The rows lie along a hidden order. The number after each row says roughly how far along it the row is, from 0 to 12. A new part has a new order.
[ 10  -1   6   0   8  -8 -51  15  -5  -3  -9  -9  -2 -31  -7   0   6   3
   4  -9  -9   8   6   4  12  -2   3   3  -5   7   5 -27 -21  26   6  -6
  -7  -6  -2   3   9   2   1 -14  10   1   7  -5 -15 -11]
4
[ 17   1   6   0   8  -3 -30  19  -4  -1  -2 -13  -4  -2  -2   0  -7  -1
   5   0  -4  -2  -2   5   5  -1   3   5  -8   4   1 -18 -18  -1   8 -21
  -3  -4  -8   0  16 -13   5 -10   6   0   9  -4  -9  -5]
0
[ 19   3  13   8   7  -3 -56  15   4  -1 -10  -9  -3   8   6   1  -2  -7
   2   8  -6  -7  10   5   0   0   0   6  -6   1   2  -2 -22   2  14 -16
   8  -7 -10   1   3  -3   3  -4   4  -1  11  -5 -10  -5]
2
[  5   0   3   1   6  -3 -41  22  -3  -2   3 -10  -8   6  -2  -2  -1 -11
   6  -2  -5  11  -1   5   6  -3   6   4  -4   5  -1 -24  -3  -9   1 -22
  -4  -9  -7  -3  10  -8   2 -10  10   2  10  -5 -12  -3]
8
[  4   1   8   1   5  -4 -60  27  -6  -1 -10 -10  -7  -4  -1  -1  11  -4
   3  -4 -11  16   6   6   6  -1   2   5  -4   4   2 -20 -16   7   9 -14
  -2  -7  -8  -2   5   9   7 -10   6   0   8  -5 -15  -5]
4
[ 18   6   7   9   7  -3 -34  18  -5  -2  -2 -11   4 -14  -2  -1   6  -1
   4  -5  -6   3  -4   4   7  -2   3   4   2   9  11 -25 -19  12   6 -17
   4  -6   3  10  13 -10   2 -15   9   4  13 -10 -12  -7]
11
[ 13   4   3  -3   8  -2 -18  25  -4   0  -3 -11  -8  -8  -4  -1  -4   1
  10   0  -6   3  -4   5   3  -1   4   5  -3   5  -2 -18 -20  -1   6 -13
 -10  -2  -8  -5  13  -8   9 -10   6  -2  10  -3  -4  -6]
2
[  9   1   7   4   6  -3 -54  27  -5   0  -6  -9  -7 -15   1   0   8  -5
   3   1 -11  12   0   6   3  -1   2   6  -4   5   4 -18 -17  10  11 -15
  -1  -9  -7   0   1   0   4  -8   4   1  10  -5 -10  -7]
5
[ 14   4   5   0   8  -2 -31  28  -2   2  -5 -11  -6  -9  -3  -2  -1   0
   7   2  -6   1   2   7   5   0   4   5  -2   5   0 -15 -21  10   8 -13
  -4  -6  -6   0  12  -6   6 -10  11  -2   9  -3  -7  -7]
6
[ 21   0  13   3  12  -3 -45  13   3  -3 -12 -13  -3  -5  -1   4  -2   2
   2   0  -2 -14   6   5   6  -2   2   5  -6   2   4 -10 -18  13   3 -12
  -2  -8  -7   1   7  -8   1 -10   6   1  10  -7 -14  -9]
0
[ 11   3   6   0   9  -3 -29  24  -4  -1  -3 -11  -3   1  -1  -1   7  -5
   5  -3  -6  11  -2   4   8  -2   3   4  -2   6   4 -25 -12  -3   7 -15
  -4  -7  -6   1  12  -8   4 -12   8   4  11  -1 -13  -3]
4
[ 12   1  10   7   4  -3 -20  24   5   0  -3 -11  -1  -7  -5  -1  -2  -4
   4   7   0 -19  -1   5   6  -1   8   5   2   1  -2  -6 -16  12  -7 -16
  -4   6  -6   0  14  -8  -4 -10  24   0  10  -9  -7  -4]
8
[ 10  -1   6   3   6  -3 -30  22  -3  -2  -3 -13  -3  -6  -6  -1  -3  -4
   7   7  -6  -1  -3   5   7  -2  13   5  -5   2  -7  -9 -13   8  -8 -16
  -4  -6  -6  -1  11  -9  -1 -12  12   0   9  -5 -10  -3]
1
[ 15   0  11   8   5  -3 -63  29   1  -2  -6  -8   0  16   4  -2   1 -12
  -2  -3  -4   6   4   5  12  -3   1   4  -4   2   9 -23 -15  -2  15 -17
   0 -17 -11   5   5  -6  -5 -11  11   3  11  -7 -24  -3]
8
[ 10   2   7   4   3  -2 -39  27  -1   0  -4  -6  -5  -7  -2  -3   6  -5
   5   1  -8   7   0   6   5  -1   2   4   5   4   3 -21 -18   8   8 -14
  -3  -7  -5   0   6  -2   4 -13  15   0   9  -3 -10  -5]
11
[ 10   4  -1  -7   7  -2   9  15  -8   0   1 -13  -5  -5  -2   1  -8   5
  12   4  -7  -1 -10   3  -2   0   5   7  -6   7  -1 -13 -17  -8   5 -15
  -8   9   1  -7  17 -11  13  -5  -2  -4  10  -2   3  -3]
3
[ 12   4   4  -2   6  -2 -27  26   0   2  -4 -12  -6  -3  -2  -1  -3  -3
   8   5  -6   3   1   6   2  -1   4   6  -2   4   1 -13 -20  -1   8 -24
  -3  -2  -5  -2  11  -6   8  -8   7  -2   8  -3  -5  -5]
6
[ 12   3   6   2   4  -3 -36  24  -4  -1  -3  -4  -1  -5  -2  -1   7  -7
   4  -3  -6   2  -3   7   7  -2   3   5   8   4   5 -22 -12   9   8 -13
  -3  -4  -2   1  10  -7   2 -13  17   0  10  -5 -12  -4]
9
[  9   4   2   5   5  -3 -22  18  -7  -3   3 -10  -1  -4   1   0  -4  -4
   4  -5  -6   3 -12   3   8  -2   3   5  -2   6  10 -26 -13  -2   7 -23
  -4  -4  -2   4  11 -11   3 -11   8   1  13  -4 -14  -3]
12
[ 10  -1   9  -1   5  -3 -44  14  -1  -2  -6  -7  -5  11   0  -1  -7  -7
   3   1  -6   0   5   0   5  -1  -7   5  -4   3   1 -17 -17   8  10 -15
  -1 -10  -9   3   7  -5   2  -9  10  -6   7  -5 -18  -4]
8
[  6   0   3  -1   6  -3 -36  19 -14  -2  -1 -10  -6 -13  -2   0   4  -1
   4  -4 -15  18  -6   3   5  -1   3   4  -6   7   5 -23 -15   8   7 -16
  -4  -9  -4   5   0  -1   4 -11   1   2   9  -4 -11  -4]
10
[ 12   1  10  13   4  -2 -55  27   1   0  -2 -12  -6   6  -1  -3   1 -10
   0   2  -5   4   1   7   9  -2   1   4  -2   2   3  -8 -14  -1   2 -27
   0 -15 -12   2   5  -5  -6 -11  11   3  10  -6 -11  -4]
11
[ 13  -3   7   2  10  -3 -42  17  -7  -5  -1 -11  -1  -5  -4  -1   2  -5
   0 -13  -8   9  -3   2  15  -3   3   3  -6   7   7 -32 -10  10   5 -19
  -6 -13  -7   6   7  -7  -4 -16  12   4  10  -5 -22  -3]
7
[  9   0   5  -4   4  -3 -30   6  -5  -2  -3  -9   0  10   2   1  -9  -4
   3   1  -2  -8   1   2   1  -1   3   7  -8   2   6 -19 -11  -4  11 -13
  -1   3   0  -1  12 -11   4  -5  -3  -2  12  -5 -10  -2]
0
[ 15   1   8   4   6  -5 -61  27  -2  -1 -10  -9  -5 -15  -2  -1  11  -5
   2  -6  -6   4   3   7   9  -2   2   4   3   7   3 -19 -20  12  12 -15
  -3 -10 -14   4   5  -3   1 -14  12   1   9  -5 -16  -7]
4
[ 17   2  10   8   3  -1 -39   7   8   6 -14 -10 -15  -2   2   0   0   4
   9  20  -3 -13  16  13  -8   3   2   8   0  -1 -16  23 -29  10   7 -10
   4  -1 -12  -2   5   2  11   0   8  -6   2  -1   4  -8]
3
[ 13   0  10   3   6  -3 -50  25   0  -2  -6  -9  -5  28   5  -2 -11  -9
   1   0  -6   1   4   5   7  -2   1   5  -4   2   2 -16 -16  -8  12 -22
  -1 -12 -11   2  10  -9  -1 -10   9   1   9  -5 -15  -3]
6
[ 10   0   4  -6  10  -1 -29  -2  -9  -7  -1  -8  -1  25   7   0  -9  -2
   3 -11  -6   3  -6   2   8  -2   3   4  -7   6   6 -29  -9  -4   6 -16
   3  -9  -4   2  12 -11   2 -13   1   1   9  -2 -14  -1]
7
[ 10  -2   4  -3  11  -5 -34  12 -11  -6   2 -12   2 -21  -4   1   3   1
   1 -14  -8   9 -10   0  11  -4   4   3  -9  10   9 -34 -12   8   3 -17
  -7  -6  -2   3  12 -12   1 -17   4   6  10  -6 -17  -4]
2
[ 10  -2   6   5   6  -3 -27  18   3  -1  -3 -11  -3  -6  -5  -1  -2  -2
   4  -2   4 -15  -3   4   7  -2   3   5  -5   1   1  -5 -18  11  -6 -16
  -3  -2  -6   1  16 -10  -3 -11  15  -1   8  -7 -10  -6]
3
[  6  -1   3   0   6  -3 -12  19 -10  -2  -3 -11  -2 -35 -10   0   4   2
   9   1 -13   5  -9   4   1  -2   9   7  -8   6   4 -20 -15  14  -5 -14
  -6   3   0  -1   8  -6   5  -8   5  -1  10  -3  -4  -3]
7

[-22  -2  39  22   0  -5 -18 -25 -31 -29  21  -8 -11   1  19 -34 -57   9
  12 -12  14  20 -11   3  -4 -22 -11  15  -7  10 -17  20 -22  -5  15  28
   4  30  12 -11  -8 -13  34 -23  -1 -15  12  23 -21  -4 -20   7  26  16
 -63 -25   0   4  10   0 -11  15 -17   4   8 -29  15   7   3   5  14  13
  13]
12
[-18   8  19  -4  35  33   5 -13 -32 -25 -19  16   6 -17   9 -13   2  36
  19  -8   2   4   9 -13  10 -41   6   2 -19 -13 -18  30 -14 -14  -2  28
  14 -21  -8   1   4  34  50 -38   2   6   6 -18 -17  -1  25 -17   7 -17
 -61  -2  28  14 -18  15  -9   3 -32 -17 -16 -63  -9 -20  -8 -16  -3   4
 -48]
7
[  1   1  -3  -3  -8   9  16  11   2 -12  -7  -3   2  -9  -1  -7  -3 -11
   1 -23   0  -4   4  -2  12   1   3 -13   2  -3  -3  11 -14  -4   3  -8
 -10   2  12 -12  -3 -10   0  -7   1  -6  -6  -6  10   6  20   4   0   2
   4   3  19 -12  -2  11   3  -5  -9  -7 -14 -14  -8   1  -4   4  -2   8
 -14]
3
[-21  32  10  -1 -11  49 -13 -10 -14  15   7   4  12 -15   2  32 -13   2
  16  -7  -9 -31 -23  14   3 -26 -24  -5  11 -52  11  20   5  -1  -1 -17
   8  21  31  -2   4  13  11  10  13  22   4 -24  -7   0  11  -8   3  14
  -2 -19  22   9   5 -26  -9 -43 -23 -15 -32  18 -22 -19  -8  29   3  -5
 -25]
3
[ 16 -31   0 -13   7 -24  16  17   5   0 -16   4   4   3 -26 -16 -21  24
   7 -15  -8  28  14  -8  -2   1  13  -7 -14   3 -23  -9 -10   2   6  10
   0 -10 -11   4  -6 -34   9 -18   9  -7 -14   8 -16 -14   4  29   7   8
  27   1 -12  -4 -18  24  -3  19  19  10 -10  -1   6   6   5 -24  -3   6
 -22]
8
[  0   1 -30 -11  -6  38  35  -7   7  13   0 -10   7   1  23  -4   9   3
  13 -27  -8  -3  13  -8   0  -2 -11 -46   2  -5   3   4  -7   6 -11 -23
 -21   5 -22 -11 -11  -2  20   5  -3 -14 -11   5  -6  20  13 -30   2 -13
  -1   9  20  -3  -3   1 -11   1  -9 -20  -1   1  -5  20 -36   8   8  13
   2]
1
[-10  24   5  -9  15   2   5  11  18  -5 -23 -15  -6 -11  17 -11  -4  12
  18 -36 -33 -18  -3  -6   3 -25  -1   6  -1 -21   2   9 -25 -10  29 -21
 -10  -5 -11 -10  -7 -10   9  12   1   0   4   7  -2 -19  23  12  -4 -25
  17  -5  -3 -20 -24   4  -5  20 -22  -2 -30  -5 -24  23 -23  23  25  15
 -28]
7
[  1   4   0  -3   8  13  -1  -4  -1 -20 -15   1   4  -2   9  -2  -8   6
   5   4   1  -1   4  -4   2  -6   6  -2 -10 -13  -9   0 -14  -1  -3  15
   8 -15  -2  -5  -1  -1  11 -17   4  -7   2   1  -2  -4   8  11   4   1
   0   5  11   4   1   6  -8   5  -5  -6  -7 -23  -6  -8   4   5   4   5
 -14]
4
[  0   1 -10 -19   0  22  21   0   9   3 -14  -7   8  -4  18 -15   2   8
  19 -28 -10  -1  15  -7   0 -13   2 -25  -1 -17   1   2 -12   1   4 -12
  -8  -5 -13  -7 -15   3  14   0  10 -10 -17   1  -2   7  14 -14   3  -7
   7   5  16   1  -7  -5 -10  -1 -11 -11 -18  -7 -17  10 -24  15  10  10
 -18]
4
[-17  31  12   1  -1  52  -4 -14 -17   2   0   7   2 -14   9  18  -1  -1
   1  -1  -8 -33 -14   5   7 -23 -25  -9  12 -32   8  19   1  -1   7 -11
  12  14  15  -3   7  21  16   4   3  14   6 -23  -8   2  13 -12   4   5
 -35  -4  14   2  11 -16  -7 -35 -27 -23 -23  -8 -21 -16 -11  26   4  -5
 -24]
2
[ -9  -6   3 -24  17   5 -16  12 -20 -15  -4  -6  19  -2   8 -12  28   8
  22   6  10  10 -10 -18   7  -2  -2   2  12  26   0  14   0  -6   2   0
  12  -6   9  -3  -5  39  19 -25  -9   8  15  25 -12   3   5  -4  -2 -17
 -36   2  -2   9  -8  14  -2  20  -6  -1  23 -24   7 -12  -5 -46  -6  -1
  13]
9
[ -4  -5   0 -16  20  12   5  18  -8  23  -2  -2  -3   0  -1  26   6  18
  21  -2 -11 -10  13  13   8   1  11   5  -6 -34   3   8   0   4   5  -6
  -3 -29   6   0   1 -17  -5 -19   2   9  15  -1  18   4  18   6 -17 -20
 -13   0  12  15  -4   8  -7 -11   8 -13  -9  -7  -7 -13 -11 -30  -1  -1
  -3]
3
[-26 -15  35 -13 -21   6 -21 -13 -17  16  17 -15 -10   9  -1   4 -38  24
  14  -6 -11  17   7   9   3  16  -1  36 -18  -4 -10  32   4  -5   2   5
   6  -1  23 -19  -1 -32  24 -35  -2  -7  37  18 -10   8  -7  23  -4   0
 -52  -9  -1   8   7   0  -9   1 -16  13  16 -17  15  -5  -1   6  10   0
  29]
11
[ 16  -8   2   8  49 -33 -48  -7  33  38 -10 -12  33   0  -8   2  44  -8
   5   6  23  18 -14  -3   3  -8  11 -32  -8  -1 -20  15  28   8 -52  -4
  25  28  13 -16  12 -22  -5  11 -19  -9  41 -22 -23  17  -2   4 -10   0
 -34 -13  -8 -39  -1   2  14 -21  19  34   9  39  12 -29 -48   5   8  -6
 -23]
7
[  5   3  -7   5  22   4  37  17 -22   4  12  11 -15  -4  13  -2   6  14
  -9   5   4   6   5  -2   2 -33   5   6   1  -4 -15 -13  -3  -1  11  -1
 -14 -11   4   4  11  10 -10   5  -2   4 -13   1 -22  13   7   5  -2  -1
   4  -1  -8 -12  14  -7   4   9   3  -5  -1  -6  -7  19 -16  -2   5  -5
   7]
5
[ -8   1  11  18 -12   5 -13 -23 -28   6  18  -8 -19 -11  -3 -35 -47   7
  14 -18  19  30 -13  10  10 -18 -14   5 -10   2 -18  20 -22  -8   8  13
  21  24  19 -12   0 -16  22   4  -5 -18  15  25 -30 -13 -31  -5  14   0
 -63 -11   7  14   2  -1 -13   9   3   7  11  -2  25   0   0  14  11  11
   7]
7
[  3  -3 -14  14 -11   2   7  -2 -12  10  14  -1   1   7  -5   7   5  -6
   0  10  13   2  -4   1   1  15  -6 -13   7  16   2   3  -1   4  -5  -7
  -8   5   2  -5   5  -1   0   4 -10  -4   5   4   5  12  -5  -3  -2  -1
 -19   3   4  -3  10   7   6  -4   6  -8  14  10   9   2   0 -11  -9   3
  20]
3
[ -6  20  47   9  14  28  48   3  -5 -25 -47  17 -39   8  11 -18 -36  40
 -39 -27 -18   9  12  33  31  15  18   2 -42 -26 -43  20  -5  -6   0  31
  13  -1 -24 -17   8 -32  48   4  25  -2 -29  -4 -16  18   9  -1   3  23
 -35  23 -12  39   0  18 -25 -47 -13 -24 -16 -12   9 -18  17  16   3  -3
 -16]
5
[ -3   1   7  11  19  -3  -9 -27  -2  21  25   6  -6  17  16  12   5  26
  10  38 -13   6  -1   0 -26   1 -18   7  -9   9  12 -11  16   7  -3  11
  15  -7 -33  14   8  16  11  14 -11   8  12  11 -32  -7 -12  -9  -2 -14
  -1  -2 -37  17   1 -12 -13  10  12   2  29  26  14   1 -10  -5   6  -9
  14]
10
[  5   9  -8   0  -5  16  -9   9   3 -26 -10  -1  13 -13  17  -1   1  11
   6 -39 -16 -12  10   3   7   0   0  11 -19  -1   3  17   3   3   4  -4
  20  12   5 -30  -1 -11   9 -21  -8 -14  -7  -7   4 -11   1 -11   2  -8
 -47  12   7  14  -7  22 -20   3  -2 -15 -15 -12   1 -15  18  -5   5   2
  -3]
10
[  9 -28   3 -24 -11   6   4  18  -3  28  -3   9  14  -2 -57  10 -34  28
  18 -29 -26   7 -14  -3  -4 -10  -4 -14   1 -40 -21  -2  -2   6  12 -15
  10  10  11  14  -8 -34  13 -14  17  10 -10  -7 -29 -29  10  31  12  28
  40 -12  -6  -8 -28   1  -8 -15  17   8 -29  24  -6  -9   3  -7  -2   1
 -52]
5
[ 17  17 -14  11  -9 -16  28  -2  14  -8  -3  -6  -3  -5  17 -19  15  -4
  -2 -10  22  25  17   0   3  18  16  20 -32   8   3  11   0  -8  -3   7
   0 -28  11 -17   2  10   2   3  -6  -7   4   9  19  10   1   2  -9 -10
 -11  17 -16   2  -3  -1   6  18  -3   5  12 -12   9   6   2   8  -3   2
  10]
10
[  2 -15  21 -32  22  -6 -36 -10  26   2  -8   9  -1   1  -6  -6  11   9
  -4  18  -8  15   8  -1 -20 -13  19  21  -5 -28   8 -28  31   4 -15  30
  20 -12 -21  26 -15  20  -6  -7  33   9 -23   3 -13 -27  -3 -16   9  15
  34  -4 -14  27  -3 -46 -18  -3   8  29   2  -4 -12 -12   4  13  13 -22
 -10]
12
[-11  -2  17  -1 -15   9  -5 -11   3 -21 -10   4   3   3  10  -3 -10   8
 -15   5  -1   0   7 -12  -2  -2   0   2  -1  14  -5  12   3  -2  -2  11
  -1   2  -6  -5   1  10  14 -13  -2  -2  -7 -10  -9  10   9  16   8  18
   3  -2 -10 -11   1   0   1   3 -26   1  -4 -19 -10   1   4  23  -2  -2
  -2]
10
[ 21 -26   6  -4  -3  18  12  13 -43 -17  12  11  -4  -2  19 -11  26 -13
 -52  -9 -10   3  41  -7 -30 -13 -19   4  -5   1  -3  18   9   4  39  -8
 -22  16  -9  43  12  58  30  26   9  -1 -34  -6 -12 -23   9 -19 -17  11
 -49   6  -1   4 -22  -2  38   7 -30 -13 -19 -19 -24  24   8 -10  -5 -18
 -27]
0
